Here is a tiny trained network, its code and every weight. The questions are about switching its units off for an input and a class, where a switched-off unit gives its printed mean instead of its output.

import numpy as np


def w(rows, s, z=0):
    codes = np.array(rows[::2]) - 128.0
    scale = np.full(codes.shape[1], s)
    scale[-1] = z or s
    return codes * scale


def f(y):
    return np.maximum(y, 0)


def log_softmax(a):
    a = a - a.max(-1, keepdims=True)
    return a - np.log(np.exp(a).sum(-1, keepdims=True))


def net(x, mask):
    res = np.array(x, float).reshape(1, 6) / 4 @ E
    y = f(res @ A[0][:, :-1].T + A[0][:, -1])
    res = res + np.where(mask, y, B[0][:, -1]) @ B[0][:, :-1]
    return log_softmax(res[-1] @ U[:, :-1].T + U[:, -1])


A, B = {}, {}
E = w([
[155,158,37],'x0',
[161,150,80],'x1',
[222,38,79],'x2',
[215,70,189],'x3',
[129,209,154],'x4',
[254,173,144],'x5',
],0.0066)
A[0] = w([
[108,247,75,150],'n0',
[147,106,134,5],'n1',
[166,155,135,62],'n2',
[137,71,167,179],'n3',
[212,151,57,131],'n4',
[154,161,116,53],'n5',
[106,141,231,156],'n6',
[119,89,32,134],'n7',
[113,191,168,101],'n8',
[107,135,130,47],'n9',
[156,218,123,95],'n10',
[162,76,85,49],'n11',
[154,139,153,156],'n12',
[134,174,189,217],'n13',
[101,107,150,80],'n14',
[110,178,78,202],'n15',
[118,108,212,16],'n16',
[129,101,133,162],'n17',
[102,81,54,177],'n18',
[188,143,85,81],'n19',
[127,69,216,81],'n20',
[215,126,81,81],'n21',
[114,147,105,123],'n22',
[93,131,74,90],'n23',
[122,136,160,160],'n24',
[201,124,176,108],'n25',
[106,109,171,137],'n26',
[138,63,172,191],'n27',
[143,102,143,46],'n28',
[126,109,85,163],'n29',
[104,109,13,84],'n30',
[224,171,184,121],'n31',
],0.014,0.0028)
B[0] = w([
[1,210,62,254],'n0',
[117,105,140,142],'n1',
[97,126,167,158],'n2',
[128,83,71,199],'n3',
[182,162,212,223],'n4',
[98,146,158,150],'n5',
[95,64,117,220],'n6',
[206,183,43,207],'n7',
[37,142,111,195],'n8',
[148,141,153,143],'n9',
[13,170,125,196],'n10',
[187,117,130,187],'n11',
[107,111,148,166],'n12',
[26,117,100,206],'n13',
[109,123,173,156],'n14',
[93,209,87,209],'n15',
[107,51,119,178],'n16',
[129,106,110,159],'n17',
[160,126,51,209],'n18',
[180,144,184,185],'n19',
[98,63,102,206],'n20',
[207,99,245,215],'n21',
[113,163,102,159],'n22',
[156,191,152,180],'n23',
[111,117,110,162],'n24',
[137,31,184,212],'n25',
[109,82,117,172],'n26',
[139,82,62,210],'n27',
[121,109,125,149],'n28',
[170,148,93,170],'n29',
[204,249,53,209],'n30',
[80,73,243,233],'n31',
],0.019,0.0078)
U = w([
[236,71,69,143],'0',
[113,103,62,255],'1',
[128,17,78,29],'2',
[191,224,103,113],'3',
[171,152,254,120],'4',
[72,149,112,83],'5',
],0.0079,0.006)

Each question gives the input, the list of numbers given to net, and the class t.
The units are the neurons (one row each of A and B). Each row of codes is followed by its name. A weight is (code - 128) times the scale printed after its matrix; where a second scale follows, it is the last column's (A, B and U).
mask holds one flag per neuron, in row order. A switched-off neuron (its flag False) gives its mean, the last column of its row in B, instead of its output. The means were averaged over made-up inputs and are rounded, as every weight is.
A unit's drop is (log p(t) with every unit on - log p(t) with that unit switched off) / (log p(t) with every unit on - log p(t) with every unit switched off).
The circuit of an input: a set's keep is (log p(t) with only the set's units on - log p(t) with every unit switched off) / (log p(t) with every unit on - log p(t) with every unit switched off). Starting from the 12 units with the biggest drops (on a tie, the unit counted first), units are removed one at a time, each time the one whose removal leaves the highest keep (on an exact tie, the one counted first), for as long as the keep stays at least 0.8.
units of the circuit, in order: the units of the circuit, biggest drop first
unit that matters most: the unit with the biggest drop
top k neurons: the k neurons with the biggest drops, biggest first
drop of u: that unit's drop, to one decimal
input [3,-2,3,3,6,-6], class 0: units of the circuit, in order	[n0, n10]
input [-8,1,2,-2,7,7], class 4: units of the circuit, in order	[n31]
input [-2,-4,3,-1,1,-5], class 2: units of the circuit, in order	[n0, n30]
input [8,0,-4,4,4,1], class 5: units of the circuit, in order	[n0, n10]
input [1,-1,-8,4,-4,5], class 2: top 4 neurons	[n0, n15, n30, n6]
input [0,-7,1,-5,-7,0], class 0: units of the circuit, in order	[n0, n10, n13]
input [0,-2,2,-5,-7,2], class 0: top 2 neurons	[n0, n10]
input [-3,1,-3,-2,-8,5], class 2: top 2 neurons	[n0, n30]
input [-6,2,7,7,7,4], class 4: top 3 neurons	[n31, n21, n4]
input [8,-1,4,-2,3,3], class 3: top 2 neurons	[n30, n7]
input [-5,-7,-5,-4,-3,5], class 2: top 2 neurons	[n6, n0]
input [-3,-2,1,-5,-2,6], class 4: drop of n27	0.1
input [1,3,5,-4,-1,3], class 3: drop of n30	0.1
input [3,4,4,-1,-4,-1], class 3: unit that matters most	n30
input [1,1,5,6,5,-6], class 0: drop of n0	0.2
